Below is a small trained network, with its code and all its weights. Each question gives an input and a target symbol and asks what happens when units are switched off, that is, made to give their printed mean instead of their output.

import numpy as np


def w(rows, s, z=0):
    codes = np.array(rows[::2]) - 128.0
    scale = np.full(codes.shape[1], s)
    scale[-1] = z or s
    return codes * scale


def norm(h):
    return h / np.sqrt((h * h).mean(-1, keepdims=True) + 1e-5)


def f(y):
    return np.maximum(y, 0)


def softmax(a):
    e = np.exp(a - a.max(-1, keepdims=True))
    return e / e.sum(-1, keepdims=True)


def log_softmax(a):
    a = a - a.max(-1, keepdims=True)
    return a - np.log(np.exp(a).sum(-1, keepdims=True))


def net(x, mask):
    ids = ['ΔΣΩβγεζημ'.index(c) for c in x.split()]
    T = len(ids)
    res = E[ids] + P[:T]
    u = 0
    for l in range(2):
        r = norm(res)
        for j in range(3):
            rows = slice(4 * j, 4 * j + 4)
            q, k, v = (r @ M[l][rows].T for M in (Q, K, V))
            z = softmax(np.where(np.tri(T) > 0, q @ k.T / 4**0.5, -1e9)) @ v
            o = O[l][rows]
            res = res + np.where(mask[u + j], z, o[:, -1]) @ o[:, :-1]
        u += 3
        y = f(norm(res) @ A[l][:, :-1].T + A[l][:, -1])
        res = res + np.where(mask[u : u + 16], y, B[l][:, -1]) @ B[l][:, :-1]
        u += 16
    return log_softmax(norm(res)[-1] @ U[:, :-1].T + U[:, -1])


Q, K, V, O, A, B = {}, {}, {}, {}, {}, {}
E = w([
[190,84,84,170,156],'Δ',
[60,100,165,135,187],'Σ',
[48,122,166,120,166],'Ω',
[138,61,132,175,179],'β',
[48,106,154,162,174],'γ',
[32,125,140,183,150],'ε',
[88,96,168,109,198],'ζ',
[102,119,70,229,114],'η',
[171,174,45,46,2],'μ',
],0.0074)
P = w([
[146,33,232,183,28],'0',
[101,1,143,132,64],'1',
[165,110,250,191,64],'2',
[96,35,111,128,117],'3',
[168,144,226,179,107],'4',
[105,76,108,127,146],'5',
[173,172,214,186,139],'6',
[107,93,92,131,178],'7',
[180,188,189,184,166],'8',
[117,117,78,132,207],'9',
[172,198,164,183,201],'10',
[121,139,71,135,227],'11',
],0.0067)
Q[0] = w([
[178,125,190,93,183],'0.h1',
[129,54,85,183,207],'0.h1',
[137,90,184,133,196],'0.h1',
[122,58,123,72,166],'0.h1',
[97,151,151,66,97],'0.h2',
[185,139,102,65,39],'0.h2',
[117,165,92,97,34],'0.h2',
[144,87,127,144,171],'0.h2',
[113,153,83,146,61],'0.h3',
[78,47,57,179,218],'0.h3',
[91,104,69,6,38],'0.h3',
[152,77,158,101,93],'0.h3',
],0.015)
K[0] = w([
[193,163,196,44,171],'0.h1',
[139,199,40,126,213],'0.h1',
[148,170,171,84,232],'0.h1',
[114,79,100,17,177],'0.h1',
[155,72,143,157,107],'0.h2',
[99,53,187,130,85],'0.h2',
[143,72,180,103,91],'0.h2',
[114,177,118,145,158],'0.h2',
[160,153,135,44,97],'0.h3',
[151,204,170,186,207],'0.h3',
[169,118,193,116,4],'0.h3',
[69,128,162,143,56],'0.h3',
],0.014)
V[0] = w([
[190,178,92,149,49],'0.h1',
[92,129,220,142,126],'0.h1',
[109,98,116,218,69],'0.h1',
[83,140,100,200,27],'0.h1',
[100,218,28,206,120],'0.h2',
[173,161,53,207,56],'0.h2',
[187,187,55,76,35],'0.h2',
[42,124,134,184,68],'0.h2',
[49,138,88,240,79],'0.h3',
[173,59,124,203,83],'0.h3',
[141,145,76,134,1],'0.h3',
[80,233,85,69,41],'0.h3',
],0.0092)
O[0] = w([
[27,97,120,121,162,48],'0.h1',
[175,79,59,119,119,180],'0.h1',
[136,160,75,48,175,184],'0.h1',
[96,116,97,119,203,132],'0.h1',
[182,190,16,119,23,119],'0.h2',
[188,127,126,150,31,126],'0.h2',
[241,120,67,196,155,11],'0.h2',
[76,211,142,159,88,190],'0.h2',
[93,247,118,128,1,188],'0.h3',
[166,129,63,202,81,190],'0.h3',
[220,160,103,99,77,62],'0.h3',
[208,180,130,20,144,2],'0.h3',
],0.0093,0.011)
A[0] = w([
[126,196,164,85,88,99],'0.n1',
[113,82,196,157,70,147],'0.n2',
[81,123,37,150,144,138],'0.n3',
[172,77,168,101,184,34],'0.n4',
[148,71,206,144,68,103],'0.n5',
[188,139,75,104,222,31],'0.n6',
[131,85,203,158,140,54],'0.n7',
[101,155,50,112,189,123],'0.n8',
[91,187,169,77,117,91],'0.n9',
[193,41,127,93,106,150],'0.n10',
[78,140,49,119,171,110],'0.n11',
[103,128,134,5,223,117],'0.n12',
[85,87,136,107,213,85],'0.n13',
[164,99,115,163,136,136],'0.n14',
[187,97,94,132,192,2],'0.n15',
[85,79,121,170,64,130],'0.n16',
],0.011,0.015)
B[0] = w([
[173,95,192,193,119,148],'0.n1',
[119,163,83,129,174,229],'0.n2',
[173,127,155,158,143,197],'0.n3',
[89,165,88,84,50,128],'0.n4',
[119,117,204,173,180,147],'0.n5',
[78,102,159,92,240,128],'0.n6',
[73,205,217,77,187,131],'0.n7',
[164,120,203,153,118,141],'0.n8',
[127,208,165,124,190,148],'0.n9',
[161,128,61,112,148,136],'0.n10',
[138,167,183,118,125,148],'0.n11',
[207,94,101,117,100,146],'0.n12',
[203,189,209,200,130,141],'0.n13',
[129,121,148,119,146,142],'0.n14',
[224,159,212,7,233,128],'0.n15',
[135,178,128,117,162,247],'0.n16',
],0.015,0.011)
Q[1] = w([
[187,38,50,152,140],'1.h1',
[158,105,159,33,1],'1.h1',
[141,172,48,207,80],'1.h1',
[80,230,248,123,57],'1.h1',
[76,105,51,193,191],'1.h2',
[173,184,165,174,87],'1.h2',
[148,157,146,119,70],'1.h2',
[181,120,201,132,38],'1.h2',
[62,200,76,215,107],'1.h3',
[192,37,118,72,95],'1.h3',
[138,158,227,244,139],'1.h3',
[245,70,99,151,216],'1.h3',
],0.0092)
K[1] = w([
[209,76,69,91,77],'1.h1',
[86,58,200,54,56],'1.h1',
[138,239,82,134,68],'1.h1',
[28,203,237,181,144],'1.h1',
[164,173,120,187,105],'1.h2',
[185,168,180,107,158],'1.h2',
[145,149,150,82,190],'1.h2',
[136,71,132,69,184],'1.h2',
[101,200,186,200,101],'1.h3',
[171,55,62,84,120],'1.h3',
[157,164,188,247,157],'1.h3',
[254,113,79,138,115],'1.h3',
],0.0097)
V[1] = w([
[156,165,186,83,106],'1.h1',
[192,118,101,54,130],'1.h1',
[208,172,117,120,162],'1.h1',
[44,187,123,141,142],'1.h1',
[62,67,63,80,143],'1.h2',
[137,114,70,89,253],'1.h2',
[46,87,106,196,39],'1.h2',
[147,162,112,148,177],'1.h2',
[76,156,68,66,73],'1.h3',
[195,136,178,138,98],'1.h3',
[136,145,136,84,101],'1.h3',
[47,124,89,132,25],'1.h3',
],0.0054)
O[1] = w([
[37,159,117,121,143,110],'1.h1',
[83,240,177,143,126,2],'1.h1',
[44,102,194,91,210,120],'1.h1',
[252,80,141,94,171,255],'1.h1',
[46,130,109,159,214,51],'1.h2',
[37,111,59,96,192,96],'1.h2',
[60,131,241,97,3,152],'1.h2',
[110,130,67,106,132,174],'1.h2',
[43,176,34,130,203,91],'1.h3',
[110,160,130,165,129,105],'1.h3',
[143,209,182,181,194,93],'1.h3',
[114,129,30,140,211,123],'1.h3',
],0.0039,0.0056)
A[1] = w([
[56,53,182,30,40,17],'1.n1',
[207,121,146,27,112,151],'1.n2',
[63,67,141,131,116,72],'1.n3',
[119,119,161,119,188,126],'1.n4',
[141,49,79,130,149,56],'1.n5',
[143,132,166,134,211,128],'1.n6',
[116,145,115,182,144,109],'1.n7',
[101,154,151,76,90,97],'1.n8',
[98,170,160,119,138,136],'1.n9',
[251,92,125,112,121,132],'1.n10',
[82,87,151,115,139,70],'1.n11',
[111,103,129,106,121,1],'1.n12',
[194,162,92,130,186,130],'1.n13',
[131,169,159,100,114,136],'1.n14',
[181,125,86,172,111,137],'1.n15',
[172,159,139,165,169,131],'1.n16',
],0.016,0.018)
B[1] = w([
[76,201,177,12,64,128],'1.n1',
[167,139,199,218,80,168],'1.n2',
[173,165,123,221,77,132],'1.n3',
[163,112,98,134,78,203],'1.n4',
[165,102,5,189,207,128],'1.n5',
[133,120,103,98,80,243],'1.n6',
[136,134,186,142,96,235],'1.n7',
[205,135,132,151,172,135],'1.n8',
[123,106,83,106,168,254],'1.n9',
[122,129,88,161,221,175],'1.n10',
[67,148,206,154,204,130],'1.n11',
[58,113,174,115,127,128],'1.n12',
[160,114,142,136,214,182],'1.n13',
[161,108,153,96,90,190],'1.n14',
[140,106,74,77,116,203],'1.n15',
[147,137,170,85,144,253],'1.n16',
],0.016,0.0083)
U = w([
[208,117,105,132,183,119],'Δ',
[76,74,204,85,124,122],'Σ',
[146,71,122,2,103,108],'Ω',
[99,122,142,242,119,89],'β',
[57,216,123,104,211,106],'γ',
[157,236,166,123,30,69],'ε',
[126,7,178,138,59,134],'ζ',
[93,94,32,106,66,254],'η',
[134,91,24,119,200,138],'μ',
],0.0093,0.006)

Each question gives the input, a string of symbols that net reads in full, and the target symbol t.
The units are the heads (4 rows each of Q, K, V and O) and the neurons (one row each of A and B). Each row of codes is followed by its name. A weight is (code - 128) times the scale printed after its matrix; where a second scale follows, it is the last column's (O, A, B and U).
mask holds one flag per unit, layer by layer, with each layer's heads first. A switched-off unit (its flag False) gives its mean, the last column of its rows in O or B, instead of its output. The means were averaged over made-up inputs and are rounded, as every weight is.
A unit's drop is (log p(t) with every unit on - log p(t) with that unit switched off) / (log p(t) with every unit on - log p(t) with every unit switched off).
The circuit of an input: a set's keep is (log p(t) with only the set's units on - log p(t) with every unit switched off) / (log p(t) with every unit on - log p(t) with every unit switched off). Starting from the 12 units with the biggest drops (on a tie, the unit counted first), units are removed one at a time, each time the one whose removal leaves the highest keep (on an exact tie, the one counted first), for as long as the keep stays at least 0.8.
circuit, biggest first: the units of the circuit, biggest drop first
most important unit: the unit with the biggest drop
k most important neurons: the k neurons with the biggest drops, biggest first
k most important neurons of layer l: the k neurons of layer l with the biggest drops, biggest first
heads that matter: for each layer, one digit per head in row order, 1 if its drop is at least 0.15 and else 0, layers parted by /
input Ω Σ γ γ β Σ η ε β Δ, target β: circuit, biggest first	(0.h3; 0.h1)
input ε Σ Ω β ε β, target ε: circuit, biggest first	(0.h3)
input μ Ω μ Δ, target μ: heads that matter	011 / 000
input β β Δ Δ β μ ε, target Δ: heads that matter	010 / 000
input Σ Σ β ε η γ ζ ε β Δ β ζ, target ζ: heads that matter	011 / 000
input β β Δ Ω Ω β β β β η β, target η: circuit, biggest first	(0.h2; 1.n15)
input β μ ε β β ζ Σ Σ, target Σ: heads that matter	001 / 000
input β Ω Σ η Ω η Δ β ζ β, target ζ: heads that matter	001 / 000
input ζ ε Δ Σ η Ω β ζ Σ, target ζ: circuit, biggest first	(0.h3; 1.n4; 1.n6)
input ε Δ β Δ ζ γ, target Σ: heads that matter	011 / 000
input ε β η ζ η ε β γ β, target γ: circuit, biggest first	(0.h2; 0.h3)
input η ε ζ η η β ε μ ε Δ, target ε: heads that matter	111 / 000
input ε β Δ β β η η Σ, target ε: heads that matter	100 / 000
input ζ ε Δ ε Ω γ γ ζ ε, target Σ: most important unit	0.h3
input μ ζ Ω, target Δ: 2 most important neurons	(0.n2; 1.n4)
input β Δ ε ε, target γ: 2 most important neurons of layer 1	(1.n9; 1.n4)
input η β μ Δ Δ μ, target Δ: 2 most important neurons	(1.n10; 1.n2)
input ζ ζ β μ ζ μ β γ β γ Δ, target γ: heads that matter	100 / 000
input β β Ω Δ μ, target Δ: circuit, biggest first	(0.h3; 1.n10)
input ε η η Δ β Σ Ω Σ, target Ω: heads that matter	001 / 000
input β ζ Δ η β μ ε Σ η ε, target ε: 2 most important neurons of layer 1	(1.n9; 1.n6)
input ε β ε γ, target γ: circuit, biggest first	(0.h2)
input ε ζ Ω, target Σ: 3 most important neurons	(0.n13; 1.n15; 1.n2)
input Δ η η Σ η Σ ε, target Σ: heads that matter	101 / 000
input β β Ω β Ω β ζ, target β: heads that matter	001 / 000
input β Δ γ Ω β η Σ ζ Σ Ω, target Σ: heads that matter	101 / 000
input β Δ Δ Δ β β η ε η β, target η: circuit, biggest first	(0.h2)
input η ε β β Σ γ Δ, target γ: 3 most important neurons of layer 1	(1.n15; 1.n9; 1.n2)
